Below is a small trained network, with its code and all its weights. Each question gives an input and a class and asks what happens when units are switched off, that is, made to give their printed mean instead of their output.

import numpy as np


def w(rows, s, z=0):
    codes = np.array(rows[::2]) - 128.0
    scale = np.full(codes.shape[1], s)
    scale[-1] = z or s
    return codes * scale


def norm(h):
    return h / np.sqrt((h * h).mean(-1, keepdims=True) + 1e-5)


def f(y):
    return np.maximum(y, 0)


def log_softmax(a):
    a = a - a.max(-1, keepdims=True)
    return a - np.log(np.exp(a).sum(-1, keepdims=True))


def net(x, mask):
    res = np.array(x, float).reshape(1, 3) / 4 @ E
    u = 0
    for l in range(3):
        y = f(norm(res) @ A[l][:, :-1].T + A[l][:, -1])
        res = res + np.where(mask[u : u + 9], y, B[l][:, -1]) @ B[l][:, :-1]
        u += 9
    return log_softmax(norm(res)[-1] @ U[:, :-1].T + U[:, -1])


A, B = {}, {}
E = w([
[155,104,104,49,117,51,255,119,84,32,74],'x0',
[160,133,159,126,44,184,125,172,168,39,171],'x1',
[106,206,121,149,158,74,120,100,154,70,132],'x2',
],0.0093)
A[0] = w([
[137,250,122,95,125,105,181,149,82,125,38,204],'L0N0',
[170,69,77,118,93,170,183,151,110,57,232,91],'L0N1',
[103,142,83,57,107,203,73,14,150,170,113,5],'L0N2',
[92,45,155,115,242,52,159,97,216,199,72,139],'L0N3',
[77,65,172,222,89,137,74,249,123,141,43,153],'L0N4',
[113,201,193,61,170,173,64,114,206,121,165,184],'L0N5',
[254,130,179,70,60,208,118,150,126,148,83,51],'L0N6',
[160,62,126,52,159,182,149,122,112,88,112,107],'L0N7',
[180,63,63,251,130,189,135,44,189,148,64,177],'L0N8',
],0.005,0.0017)
B[0] = w([
[138,191,121,136,165,163,78,85,126,175,206,230],'L0N0',
[59,152,100,183,126,134,101,106,58,56,75,220],'L0N1',
[115,124,144,83,63,122,117,71,79,128,138,167],'L0N2',
[149,101,208,141,99,145,178,107,182,99,100,255],'L0N3',
[134,151,147,69,141,113,214,140,111,138,149,219],'L0N4',
[113,165,144,53,181,127,232,58,158,143,104,237],'L0N5',
[151,91,116,223,217,124,121,142,157,122,96,217],'L0N6',
[91,196,141,48,127,147,190,155,146,231,255,199],'L0N7',
[149,179,118,104,128,137,213,128,113,121,193,198],'L0N8',
],0.0061,0.0046)
A[1] = w([
[103,112,117,148,146,15,152,172,76,197,35,85],'L1N0',
[196,133,88,35,115,52,144,156,128,59,70,135],'L1N1',
[156,63,91,53,95,88,142,122,32,125,137,106],'L1N2',
[151,105,159,111,188,105,186,72,100,149,141,136],'L1N3',
[140,1,101,152,97,132,113,153,88,152,126,2],'L1N4',
[68,157,121,71,161,221,14,86,100,114,132,140],'L1N5',
[68,204,89,184,229,97,137,164,140,82,134,76],'L1N6',
[186,151,180,122,83,124,84,231,164,58,112,61],'L1N7',
[103,42,126,137,173,141,126,119,83,149,114,82],'L1N8',
],0.0066,0.0018)
B[1] = w([
[97,53,120,228,76,161,24,74,175,89,113,185],'L1N0',
[110,138,184,178,122,126,194,83,179,218,228,206],'L1N1',
[57,151,134,99,125,146,188,133,160,191,153,189],'L1N2',
[144,141,181,136,135,179,79,150,74,88,90,255],'L1N3',
[228,165,69,71,168,118,144,169,216,104,74,154],'L1N4',
[143,113,100,170,54,67,181,165,101,137,173,190],'L1N5',
[186,105,92,96,69,33,107,195,134,60,155,224],'L1N6',
[101,75,125,159,155,140,124,38,157,95,70,171],'L1N7',
[149,117,34,142,120,1,73,152,165,127,52,167],'L1N8',
],0.0074,0.0062)
A[2] = w([
[200,82,90,149,104,155,200,137,146,235,161,210],'L2N0',
[137,51,130,106,111,187,176,161,192,140,84,254],'L2N1',
[202,165,197,113,105,177,149,198,60,114,118,128],'L2N2',
[120,120,216,127,75,83,217,126,41,153,162,253],'L2N3',
[111,74,103,153,121,61,51,77,55,196,39,145],'L2N4',
[119,101,241,249,151,172,158,66,135,129,122,135],'L2N5',
[121,155,147,175,148,168,61,214,184,221,212,18],'L2N6',
[164,114,158,1,171,206,127,200,152,146,79,123],'L2N7',
[102,149,105,165,31,226,184,112,123,17,168,196],'L2N8',
],0.0076,0.0013)
B[2] = w([
[69,252,142,118,109,16,106,49,171,77,189,240],'L2N0',
[228,160,181,182,185,115,41,76,180,42,169,215],'L2N1',
[91,95,65,154,51,56,88,240,52,121,114,171],'L2N2',
[59,109,64,91,91,169,104,153,167,221,111,232],'L2N3',
[203,91,215,170,161,254,103,212,121,72,74,203],'L2N4',
[122,97,107,143,120,211,192,141,27,134,145,247],'L2N5',
[34,95,86,21,118,95,239,67,134,139,88,226],'L2N6',
[195,179,77,152,123,36,97,174,168,69,121,185],'L2N7',
[165,82,164,143,200,177,72,140,69,216,49,254],'L2N8',
],0.0065,0.008)
U = w([
[13,149,129,70,107,144,216,78,129,216,175,140],'0',
[177,67,201,210,189,223,108,106,87,107,64,148],'1',
[195,219,125,151,144,31,74,107,222,70,174,145],'2',
[140,85,47,146,54,110,86,254,40,148,122,139],'3',
[109,37,62,77,151,146,88,146,165,94,151,22],'4',
[112,30,79,61,144,146,89,155,169,91,155,16],'5',
[109,36,77,47,160,150,89,155,165,84,154,9],'6',
],0.014,0.015)

Each question gives the input, the list of numbers given to net, and the class t.
The units are the neurons (one row each of A and B). Each row of codes is followed by its name. A weight is (code - 128) times the scale printed after its matrix; where a second scale follows, it is the last column's (A, B and U).
mask holds one flag per neuron, layer by layer. A switched-off neuron (its flag False) gives its mean, the last column of its row in B, instead of its output. The means were averaged over made-up inputs and are rounded, as every weight is.
A unit's drop is (log p(t) with every unit on - log p(t) with that unit switched off) / (log p(t) with every unit on - log p(t) with every unit switched off).
The circuit of an input: a set's keep is (log p(t) with only the set's units on - log p(t) with every unit switched off) / (log p(t) with every unit on - log p(t) with every unit switched off). Starting from the 12 units with the biggest drops (on a tie, the unit counted first), units are removed one at a time, each time the one whose removal leaves the highest keep (on an exact tie, the one counted first), for as long as the keep stays at least 0.8.
units of the circuit, in order: the units of the circuit, biggest drop first
most important unit: the unit with the biggest drop
k most important neurons: the k neurons with the biggest drops, biggest first
k most important neurons of layer l: the k neurons of layer l with the biggest drops, biggest first
drop of u: that unit's drop, to one decimal
input [8,7,2], class 0: units of the circuit, in order	[L1N1; L2N3]
input [6,-8,2], class 1: units of the circuit, in order	[L1N0; L2N4]
input [8,3,-1], class 0: units of the circuit, in order	[L1N1]
input [7,8,-8], class 1: 3 most important neurons of layer 1	[L1N7; L1N6; L1N8]
input [4,3,-1], class 0: 3 most important neurons	[L1N1; L1N3; L1N2]
input [-3,3,2], class 3: 4 most important neurons of layer 0	[L0N5; L0N0; L0N7; L0N3]
input [-3,-3,1], class 3: 2 most important neurons	[L1N3; L1N1]
input [-2,4,4], class 1: 2 most important neurons	[L2N8; L2N0]
input [0,-2,2], class 3: 2 most important neurons	[L2N2; L1N0]
input [-1,-1,-3], class 3: 2 most important neurons	[L2N2; L0N8]
input [8,-1,8], class 0: 3 most important neurons of layer 2	[L2N1; L2N3; L2N7]
input [-5,-6,-7], class 2: 3 most important neurons of layer 2	[L2N0; L2N8; L2N5]
input [-6,6,2], class 0: 2 most important neurons	[L2N6; L0N3]
input [3,2,1], class 3: 2 most important neurons	[L0N0; L0N1]
input [-5,-3,-5], class 0: units of the circuit, in order	[L2N6]
input [-5,-7,6], class 1: 2 most important neurons	[L2N4; L2N0]
input [-6,-1,5], class 0: 2 most important neurons	[L2N6; L2N1]
input [6,-8,0], class 1: 3 most important neurons	[L1N0; L2N4; L1N3]
input [0,-6,-5], class 1: 2 most important neurons	[L1N0; L2N4]
input [-6,0,-8], class 2: most important unit	L1N4
input [2,-4,-8], class 2: drop of L2N5	0.0
input [-2,3,-5], class 2: drop of L0N6	0.1
input [-6,5,-2], class 0: drop of L2N6	0.1
